Below are the code and all the weights of a small trained network. Each question names an input and a class and asks about switching units off, where a switched-off unit gives its printed mean instead of its output.

import numpy as np


def w(rows, s, z=0):
    codes = np.array(rows[::2]) - 128.0
    scale = np.full(codes.shape[1], s)
    scale[-1] = z or s
    return codes * scale


def f(y):
    return y / 2 * (1 + np.tanh(0.7978845608 * (y + 0.044715 * y**3)))


def log_softmax(a):
    a = a - a.max(-1, keepdims=True)
    return a - np.log(np.exp(a).sum(-1, keepdims=True))


def net(x, mask):
    res = np.array(x, float).reshape(1, 6) / 4 @ E
    y = f(res @ A[0][:, :-1].T + A[0][:, -1])
    res = res + np.where(mask, y, B[0][:, -1]) @ B[0][:, :-1]
    return log_softmax(res[-1] @ U[:, :-1].T + U[:, -1])


A, B = {}, {}
E = w([
[116,209,65,86,188,72],'x0',
[154,150,102,2,100,162],'x1',
[195,103,99,160,182,225],'x2',
[232,156,180,117,104,68],'x3',
[143,31,237,84,187,79],'x4',
[149,62,71,149,77,64],'x5',
],0.0085)
A[0] = w([
[241,161,198,87,176,175,161],'N0',
[171,52,136,254,109,98,210],'N1',
[161,166,26,100,64,205,176],'N2',
[160,162,62,118,60,139,160],'N3',
[42,138,161,113,119,55,232],'N4',
[86,120,113,99,96,229,146],'N5',
[180,182,81,72,98,96,210],'N6',
[160,186,116,243,62,100,167],'N7',
[87,167,91,158,231,143,150],'N8',
[142,189,45,156,103,133,187],'N9',
[119,162,56,50,115,75,162],'N10',
[100,116,252,72,162,68,255],'N11',
[128,52,79,151,163,170,212],'N12',
[139,154,75,67,71,42,176],'N13',
[146,122,126,115,99,229,190],'N14',
[158,171,193,134,105,109,223],'N15',
[63,150,64,147,175,204,192],'N16',
[129,148,107,190,51,166,220],'N17',
],0.0086,0.0049)
B[0] = w([
[254,183,129,60,125,193,211],'N0',
[141,31,120,184,213,144,232],'N1',
[88,119,122,49,175,148,254],'N2',
[97,101,76,81,175,111,200],'N3',
[99,135,140,224,76,81,197],'N4',
[84,124,143,88,89,188,200],'N5',
[153,146,55,61,141,80,211],'N6',
[145,102,16,234,168,184,211],'N7',
[127,248,183,184,220,120,187],'N8',
[86,143,89,102,201,120,223],'N9',
[103,176,31,99,72,17,198],'N10',
[207,124,194,180,35,121,242],'N11',
[82,105,196,73,194,151,200],'N12',
[132,93,85,112,111,22,202],'N13',
[115,121,118,50,113,221,208],'N14',
[201,115,95,165,84,148,180],'N15',
[29,214,187,126,168,181,231],'N16',
[105,87,58,151,140,207,218],'N17',
],0.0075,0.0096)
U = w([
[254,165,144,57,110,185,224],'0',
[103,124,35,49,145,84,8],'1',
[137,85,33,205,160,170,50],'2',
[80,248,159,145,194,136,162],'3',
[124,152,85,115,42,49,172],'4',
[132,99,224,167,19,116,119],'5',
[30,128,134,55,128,216,52],'6',
[139,27,204,108,202,115,244],'7',
],0.0087,0.0016)

Each question gives the input, the list of numbers given to net, and the class t.
The units are the neurons (one row each of A and B). Each row of codes is followed by its name. A weight is (code - 128) times the scale printed after its matrix; where a second scale follows, it is the last column's (A, B and U).
mask holds one flag per neuron, in row order. A switched-off neuron (its flag False) gives its mean, the last column of its row in B, instead of its output. The means were averaged over made-up inputs and are rounded, as every weight is.
A unit's drop is (log p(t) with every unit on - log p(t) with that unit switched off) / (log p(t) with every unit on - log p(t) with every unit switched off).
The circuit of an input: a set's keep is (log p(t) with only the set's units on - log p(t) with every unit switched off) / (log p(t) with every unit on - log p(t) with every unit switched off). Starting from the 12 units with the biggest drops (on a tie, the unit counted first), units are removed one at a time, each time the one whose removal leaves the highest keep (on an exact tie, the one counted first), for as long as the keep stays at least 0.8.
units of the circuit, in order: the units of the circuit, biggest drop first
unit that matters most: the unit with the biggest drop
top k neurons: the k neurons with the biggest drops, biggest first
drop of u: that unit's drop, to one decimal
input [7,6,-3,6,7,-2], class 4: top 2 neurons	(N10; N13)
input [6,-8,0,3,2,0], class 2: units of the circuit, in order	(N16; N7)
input [4,-4,5,-6,-2,1], class 3: unit that matters most	N8
input [7,-6,-3,4,-4,8], class 2: top 3 neurons	(N7; N1; N2)
input [-3,-7,4,-2,-5,-5], class 6: units of the circuit, in order	(N16; N14)
input [0,-3,-3,7,-4,-8], class 0: units of the circuit, in order	(N0; N15)
input [0,-8,-2,2,2,-4], class 5: units of the circuit, in order	(N11; N9; N2)
input [-8,8,8,4,-5,-5], class 6: top 2 neurons	(N2; N5)
input [-8,8,-3,-1,-1,8], class 1: top 2 neurons	(N13; N16)
input [4,4,-4,-3,6,-7], class 5: top 2 neurons	(N11; N4)
input [7,-3,7,0,-7,5], class 1: top 3 neurons	(N3; N2; N6)
input [1,-2,8,-3,-5,-5], class 6: top 2 neurons	(N14; N5)
input [-3,6,6,6,-8,-1], class 6: top 2 neurons	(N2; N14)
input [-8,2,8,8,8,-4], class 0: top neuron	(N0)
input [-8,-6,0,7,2,4], class 2: top 2 neurons	(N7; N1)
input [-7,-1,-8,-1,-3,2], class 2: top 2 neurons	(N7; N17)
input [-7,-5,1,7,3,8], class 2: drop of N7	0.9
input [8,-4,8,-2,-6,2], class 3: drop of N8	0.2
input [-3,-8,-8,6,3,-3], class 5: drop of N11	0.1
input [6,-4,8,7,-1,-8], class 0: units of the circuit, in order	(N0)
input [-1,4,4,8,-5,8], class 1: drop of N11	0.0
